Here is a tiny trained network, its code and every weight. The questions are about switching its units off for an input and a target symbol, where a switched-off unit gives its printed mean instead of its output.

import numpy as np


def w(rows, s, z=0):
    codes = np.array(rows[::2]) - 128.0
    scale = np.full(codes.shape[1], s)
    scale[-1] = z or s
    return codes * scale


def norm(h):
    return h / np.sqrt((h * h).mean(-1, keepdims=True) + 1e-5)


def f(y):
    return y / 2 * (1 + np.tanh(0.7978845608 * (y + 0.044715 * y**3)))


def softmax(a):
    e = np.exp(a - a.max(-1, keepdims=True))
    return e / e.sum(-1, keepdims=True)


def log_softmax(a):
    a = a - a.max(-1, keepdims=True)
    return a - np.log(np.exp(a).sum(-1, keepdims=True))


def net(x, mask):
    ids = ['ΞΦΩαζηλμπτ'.index(c) for c in x.split()]
    T = len(ids)
    res = E[ids] + P[:T]
    r = norm(res)
    for j in range(3):
        rows = slice(2 * j, 2 * j + 2)
        q, k, v = (r @ M[0][rows].T for M in (Q, K, V))
        z = softmax(np.where(np.tri(T) > 0, q @ k.T / 2**0.5, -1e9)) @ v
        o = O[0][rows]
        res = res + np.where(mask[j], z, o[:, -1]) @ o[:, :-1]
    y = f(norm(res) @ A[0][:, :-1].T + A[0][:, -1])
    res = res + np.where(mask[3:7], y, B[0][:, -1]) @ B[0][:, :-1]
    return log_softmax(norm(res)[-1] @ U[:, :-1].T + U[:, -1])


Q, K, V, O, A, B = {}, {}, {}, {}, {}, {}
E = w([
[14,114,105,187,140,217],'Ξ',
[152,149,105,160,183,116],'Φ',
[112,143,120,110,155,143],'Ω',
[48,134,247,115,158,117],'α',
[116,162,125,92,143,163],'ζ',
[115,147,120,100,135,136],'η',
[126,126,161,190,161,111],'λ',
[104,156,130,107,143,148],'μ',
[143,101,157,127,120,145],'π',
[143,143,111,140,130,158],'τ',
],0.014)
P = w([
[138,2,91,150,79,51],'0',
[102,152,122,155,151,231],'1',
[119,170,135,137,134,221],'2',
[129,172,149,130,141,211],'3',
[120,173,157,133,144,203],'4',
[128,171,159,129,148,185],'5',
[122,167,165,132,144,181],'6',
[116,172,174,139,149,171],'7',
[123,166,178,137,147,148],'8',
[129,161,169,136,151,140],'9',
],0.0031)
Q[0] = w([
[146,48,119,246,65,25],'H0',
[141,119,166,159,100,171],'H0',
[145,37,186,254,34,107],'H1',
[45,100,197,49,95,152],'H1',
[43,123,194,94,123,120],'H2',
[108,204,107,64,164,152],'H2',
],0.0086)
K[0] = w([
[55,205,245,227,160,126],'H0',
[91,208,153,98,51,193],'H0',
[118,218,210,186,143,211],'H1',
[40,55,188,113,27,116],'H1',
[141,51,3,147,131,43],'H2',
[89,142,36,72,31,123],'H2',
],0.0071)
V[0] = w([
[113,163,77,146,2,92],'H0',
[154,137,130,217,108,32],'H0',
[51,209,228,137,25,149],'H1',
[31,41,135,182,88,172],'H1',
[55,159,115,56,90,68],'H2',
[120,30,83,139,99,39],'H2',
],0.0048)
O[0] = w([
[163,146,99,115,157,173,51],'H0',
[85,219,163,172,164,254,3],'H0',
[107,61,97,96,187,181,117],'H1',
[189,6,149,205,112,66,173],'H1',
[111,171,210,125,184,173,113],'H2',
[185,150,139,13,132,130,10],'H2',
],0.006,0.0045)
A[0] = w([
[79,131,135,242,150,120,11],'N0',
[94,96,28,160,67,54,50],'N1',
[160,108,102,245,110,87,2],'N2',
[169,254,75,132,196,106,118],'N3',
],0.0056,0.00056)
B[0] = w([
[231,67,173,80,190,244,253],'N0',
[87,229,46,70,97,247,214],'N1',
[253,226,169,101,58,140,236],'N2',
[178,5,29,169,238,30,159],'N3',
],0.0043)
U = w([
[185,27,96,136,42,88,71],'Ξ',
[57,242,126,191,148,146,33],'Φ',
[139,178,164,127,78,31,102],'Ω',
[54,27,46,177,146,204,98],'α',
[18,155,43,46,110,107,222],'ζ',
[151,159,141,45,186,113,23],'η',
[170,197,70,120,22,186,90],'λ',
[66,56,206,101,181,87,221],'μ',
[195,141,214,184,138,181,250],'π',
[171,125,2,151,188,93,91],'τ',
],0.011,0.0017)

Each question gives the input, a string of symbols that net reads in full, and the target symbol t.
The units are the heads (2 rows each of Q, K, V and O) and the neurons (one row each of A and B). Each row of codes is followed by its name. A weight is (code - 128) times the scale printed after its matrix; where a second scale follows, it is the last column's (O, A, B and U).
mask holds one flag per unit, heads first, then neurons. A switched-off unit (its flag False) gives its mean, the last column of its rows in O or B, instead of its output. The means were averaged over made-up inputs and are rounded, as every weight is.
A unit's drop is (log p(t) with every unit on - log p(t) with that unit switched off) / (log p(t) with every unit on - log p(t) with every unit switched off).
The circuit of an input: a set's keep is (log p(t) with only the set's units on - log p(t) with every unit switched off) / (log p(t) with every unit on - log p(t) with every unit switched off). Starting from all 7 units, units are removed one at a time, each time the one whose removal leaves the highest keep (on an exact tie, the one counted first), for as long as the keep stays at least 0.8.
circuit, biggest first: the units of the circuit, biggest drop first
unit that matters most: the unit with the biggest drop
top k neurons: the k neurons with the biggest drops, biggest first
heads that matter: for each layer, one digit per head in row order, 1 if its drop is at least 0.15 and else 0, layers parted by /
drop of u: that unit's drop, to one decimal
input ζ π ζ ζ ζ Ω, target ζ: heads that matter	100
input τ π ζ π Ξ α Ω λ μ, target τ: unit that matters most	H0
input Ω Φ π Φ ζ, target Ω: circuit, biggest first	(H1 N0 N1)
input ζ ζ α λ Φ λ α ζ, target ζ: circuit, biggest first	(N0 N2)
input π ζ λ λ ζ ζ, target π: circuit, biggest first	(H1 H0)
input λ Φ η ζ ζ Φ Ω, target λ: circuit, biggest first	(N1 H1)
input Ω ζ λ λ π Φ ζ ζ ζ, target Ω: heads that matter	010
input α ζ ζ ζ λ μ, target α: heads that matter	011
input τ ζ ζ ζ λ τ λ Φ ζ, target τ: circuit, biggest first	(N3 H0 H2 H1)
input ζ ζ π ζ ζ ζ μ τ, target λ: circuit, biggest first	(N1 N2)
input τ λ λ λ ζ Ξ ζ α ζ η, target τ: heads that matter	101
input Φ ζ α λ Ω, target Φ: heads that matter	110
input Φ Ξ μ ζ Ξ ζ η, target Φ: heads that matter	110
input ζ τ ζ ζ λ Φ η, target ζ: heads that matter	100
input Ξ λ η ζ μ, target Ξ: heads that matter	110
input τ λ ζ, target τ: heads that matter	111
input Ξ λ μ, target Ξ: circuit, biggest first	(H1)
input Φ ζ η, target Φ: heads that matter	010
input η ζ ζ ζ, target η: heads that matter	001
input λ ζ ζ λ λ η Ξ ζ Φ η, target λ: unit that matters most	N1
input μ τ τ Φ ζ ζ, target μ: top 3 neurons	(N1 N2 N0)
input ζ λ ζ ζ ζ ζ λ τ, target λ: heads that matter	100
input τ λ ζ Ω, target τ: heads that matter	111
input λ ζ α Ω, target λ: heads that matter	101
input Ξ λ π ζ μ Ξ ζ ζ ζ ζ, target Ξ: drop of N2	0.0
input λ λ ζ α λ Ω ζ ζ μ, target λ: drop of H0	1.2
input μ ζ Ω, target μ: unit that matters most	H2
input μ Φ μ Φ μ ζ ζ λ Ω, target μ: drop of N2	0.1
input τ λ ζ Φ λ μ, target τ: drop of N3	0.9
